Below are the code and all the weights of a small trained network. Each question names an input and a class and asks about switching units off, where a switched-off unit gives its printed mean instead of its output.

import numpy as np


def w(rows, s, z=0):
    codes = np.array(rows[::2]) - 128.0
    scale = np.full(codes.shape[1], s)
    scale[-1] = z or s
    return codes * scale


def f(y):
    return np.maximum(y, 0)


def log_softmax(a):
    a = a - a.max(-1, keepdims=True)
    return a - np.log(np.exp(a).sum(-1, keepdims=True))


def net(x, mask):
    res = np.array(x, float).reshape(1, 5) / 4 @ E
    y = f(res @ A[0][:, :-1].T + A[0][:, -1])
    res = res + np.where(mask, y, B[0][:, -1]) @ B[0][:, :-1]
    return log_softmax(res[-1] @ U[:, :-1].T + U[:, -1])


A, B = {}, {}
E = w([
[123,37,187,157,129,28],'x0',
[161,134,39,142,81,138],'x1',
[254,144,67,55,207,36],'x2',
[83,129,78,156,221,70],'x3',
[51,45,75,109,213,142],'x4',
],0.0087)
A[0] = w([
[231,136,137,67,139,146,128],'n0',
[140,104,83,153,94,120,78],'n1',
[41,48,202,144,92,82,232],'n2',
[96,113,79,123,144,221,164],'n3',
[163,142,64,147,81,131,95],'n4',
[191,136,106,100,172,88,185],'n5',
[97,114,72,152,169,111,192],'n6',
[116,179,103,137,156,158,95],'n7',
[134,119,63,91,145,251,3],'n8',
[107,71,169,121,216,27,197],'n9',
[147,142,93,82,208,175,132],'n10',
[54,79,157,113,201,141,205],'n11',
[66,110,160,127,95,213,233],'n12',
[42,131,155,154,58,248,164],'n13',
[126,150,159,160,43,149,156],'n14',
[121,177,121,139,94,153,131],'n15',
[211,184,96,82,157,187,109],'n16',
[34,81,149,132,149,163,86],'n17',
],0.013,0.0032)
B[0] = w([
[171,160,137,209,69,134,195],'n0',
[169,145,137,85,131,120,145],'n1',
[194,39,171,99,184,167,212],'n2',
[109,103,68,106,143,102,191],'n3',
[94,157,177,166,163,116,169],'n4',
[137,140,98,194,109,131,198],'n5',
[66,146,135,87,142,146,178],'n6',
[115,85,161,97,127,130,159],'n7',
[138,80,54,92,76,89,185],'n8',
[140,101,95,79,154,3,223],'n9',
[122,99,77,168,118,79,180],'n10',
[100,152,105,159,206,148,206],'n11',
[54,158,105,123,79,160,218],'n12',
[17,168,175,115,46,122,252],'n13',
[131,84,156,118,84,71,196],'n14',
[107,127,156,129,147,93,170],'n15',
[179,128,176,188,147,193,198],'n16',
[85,113,127,151,162,197,193],'n17',
],0.025,0.017)
U = w([
[6,148,197,117,195,172,114],'0',
[47,204,214,90,6,144,86],'1',
[40,139,12,142,76,237,127],'2',
[200,254,181,188,151,135,154],'3',
[103,195,39,85,171,164,3],'4',
[169,127,203,49,209,76,159],'5',
[79,191,18,110,189,10,153],'6',
[201,125,113,176,100,39,201],'7',
],0.0071,0.0037)

Each question gives the input, the list of numbers given to net, and the class t.
The units are the neurons (one row each of A and B). Each row of codes is followed by its name. A weight is (code - 128) times the scale printed after its matrix; where a second scale follows, it is the last column's (A, B and U).
mask holds one flag per neuron, in row order. A switched-off neuron (its flag False) gives its mean, the last column of its row in B, instead of its output. The means were averaged over made-up inputs and are rounded, as every weight is.
A unit's drop is (log p(t) with every unit on - log p(t) with that unit switched off) / (log p(t) with every unit on - log p(t) with every unit switched off).
The circuit of an input: a set's keep is (log p(t) with only the set's units on - log p(t) with every unit switched off) / (log p(t) with every unit on - log p(t) with every unit switched off). Starting from the 12 units with the biggest drops (on a tie, the unit counted first), units are removed one at a time, each time the one whose removal leaves the highest keep (on an exact tie, the one counted first), for as long as the keep stays at least 0.8.
units of the circuit, in order: the units of the circuit, biggest drop first
top k neurons: the k neurons with the biggest drops, biggest first
drop when u is switched off: that unit's drop, to one decimal
input [0,-1,-1,7,3], class 6: units of the circuit, in order : [n9]
input [-6,7,8,-5,4], class 7: top 2 neurons : [n8, n10]
input [6,-7,-4,-3,-2], class 0: top 4 neurons : [n2, n12, n17, n13]
input [0,3,2,-3,-7], class 3: top 2 neurons : [n13, n9]
input [-4,-8,-3,-1,7], class 2: top 4 neurons : [n12, n8, n3, n4]
input [-5,5,6,-5,8], class 7: top 2 neurons : [n12, n13]
input [-8,1,5,0,-3], class 3: top 2 neurons : [n16, n9]
input [3,-6,0,-3,-6], class 5: top 2 neurons : [n13, n5]
input [-3,3,-1,-3,2], class 1: top 2 neurons : [n11, n17]
input [7,-6,-3,-7,-2], class 5: top 2 neurons : [n2, n14]
input [5,7,-6,-1,3], class 0: top 3 neurons : [n2, n17, n0]
input [-2,-2,6,-1,0], class 7: top 2 neurons : [n10, n11]
input [-6,-3,-7,3,1], class 1: top 2 neurons : [n13, n5]
input [6,-7,1,4,6], class 5: units of the circuit, in order : [n2]
input [7,-5,1,-2,7], class 5: top 2 neurons : [n2, n9]
input [-4,6,8,-4,4], class 7: drop when n10 is switched off : 0.5
input [-1,-3,-3,8,7], class 6: drop when n10 is switched off : 0.3
input [-2,8,4,-8,4], class 7: drop when n2 is switched off : 0.0
